Below is a small trained network, with its code and all its weights. Each question gives an input and a class and asks what happens when units are switched off, that is, made to give their printed mean instead of their output.

import numpy as np


def w(rows, s, z=0):
    codes = np.array(rows[::2]) - 128.0
    scale = np.full(codes.shape[1], s)
    scale[-1] = z or s
    return codes * scale


def f(y):
    return y / 2 * (1 + np.tanh(0.7978845608 * (y + 0.044715 * y**3)))


def log_softmax(a):
    a = a - a.max(-1, keepdims=True)
    return a - np.log(np.exp(a).sum(-1, keepdims=True))


def net(x, mask):
    res = np.array(x, float).reshape(1, 3) / 4 @ E
    y = f(res @ A[0][:, :-1].T + A[0][:, -1])
    res = res + np.where(mask, y, B[0][:, -1]) @ B[0][:, :-1]
    return log_softmax(res[-1] @ U[:, :-1].T + U[:, -1])


A, B = {}, {}
E = w([
[63,147,132,9,56,76],'x0',
[18,8,116,190,114,134],'x1',
[195,73,82,190,41,28],'x2',
],0.011)
A[0] = w([
[82,102,94,114,104,49,3],'neuron 0',
[218,137,112,186,217,214,95],'neuron 1',
[200,98,78,97,84,49,5],'neuron 2',
[9,24,112,110,124,160,21],'neuron 3',
[126,149,149,112,119,135,86],'neuron 4',
[151,151,147,86,115,155,117],'neuron 5',
[134,176,136,67,152,170,130],'neuron 6',
[58,123,152,130,233,222,79],'neuron 7',
[145,65,123,85,168,166,157],'neuron 8',
[193,156,130,164,139,86,18],'neuron 9',
[162,58,106,184,111,119,124],'neuron 10',
[189,183,140,153,142,129,168],'neuron 11',
[128,33,91,189,153,163,90],'neuron 12',
[251,152,104,104,147,111,47],'neuron 13',
[120,115,136,27,126,186,111],'neuron 14',
],0.013)
B[0] = w([
[235,143,88,248,76,135,150],'neuron 0',
[82,92,134,61,125,44,251],'neuron 1',
[50,130,141,31,194,21,190],'neuron 2',
[90,98,127,75,140,50,200],'neuron 3',
[128,150,166,125,140,143,131],'neuron 4',
[122,173,156,142,167,121,161],'neuron 5',
[118,196,168,155,192,157,195],'neuron 6',
[157,60,64,123,23,93,233],'neuron 7',
[134,109,134,108,119,133,163],'neuron 8',
[194,121,120,201,111,155,159],'neuron 9',
[158,159,127,211,153,156,216],'neuron 10',
[97,103,130,86,104,100,215],'neuron 11',
[172,172,161,176,169,180,214],'neuron 12',
[144,75,100,164,56,124,199],'neuron 13',
[108,170,171,128,164,163,183],'neuron 14',
],0.015)
U = w([
[76,107,145,38,173,43,109],'0',
[187,69,73,196,46,86,254],'1',
[158,214,169,203,212,246,47],'2',
],0.011,0.0042)

Each question gives the input, the list of numbers given to net, and the class t.
The units are the neurons (one row each of A and B). Each row of codes is followed by its name. A weight is (code - 128) times the scale printed after its matrix; where a second scale follows, it is the last column's (A, B and U).
mask holds one flag per neuron, in row order. A switched-off neuron (its flag False) gives its mean, the last column of its row in B, instead of its output. The means were averaged over made-up inputs and are rounded, as every weight is.
A unit's drop is (log p(t) with every unit on - log p(t) with that unit switched off) / (log p(t) with every unit on - log p(t) with every unit switched off).
The circuit of an input: a set's keep is (log p(t) with only the set's units on - log p(t) with every unit switched off) / (log p(t) with every unit on - log p(t) with every unit switched off). Starting from the 12 units with the biggest drops (on a tie, the unit counted first), units are removed one at a time, each time the one whose removal leaves the highest keep (on an exact tie, the one counted first), for as long as the keep stays at least 0.8.
units of the circuit, in order: the units of the circuit, biggest drop first
top k neurons: the k neurons with the biggest drops, biggest first
drop when u is switched off: that unit's drop, to one decimal
input [-2,5,-7], class 1: top 2 neurons : [neuron 7; neuron 2]
input [-2,1,1], class 2: units of the circuit, in order : [neuron 7; neuron 1]
input [-6,-8,0], class 0: top 3 neurons : [neuron 1; neuron 7; neuron 11]
input [8,5,1], class 1: units of the circuit, in order : [neuron 0]
input [7,6,2], class 1: top 3 neurons : [neuron 0; neuron 2; neuron 1]
input [6,-6,0], class 2: top 2 neurons : [neuron 1; neuron 6]
input [7,4,1], class 1: top 3 neurons : [neuron 0; neuron 2; neuron 1]
input [0,6,5], class 2: top 2 neurons : [neuron 7; neuron 12]
input [1,-7,5], class 0: top 2 neurons : [neuron 2; neuron 7]
input [-8,-7,0], class 0: top 4 neurons : [neuron 1; neuron 7; neuron 11; neuron 10]
input [3,2,2], class 1: top 2 neurons : [neuron 2; neuron 1]
input [4,-7,8], class 0: drop when neuron 4 is switched off : 0.0
input [7,7,4], class 1: drop when neuron 0 is switched off : 8.6
input [6,-2,-1], class 2: drop when neuron 1 is switched off : 0.1
input [-8,4,-7], class 1: drop when neuron 7 is switched off : 5.9
input [-7,-8,-4], class 0: units of the circuit, in order : [neuron 1]
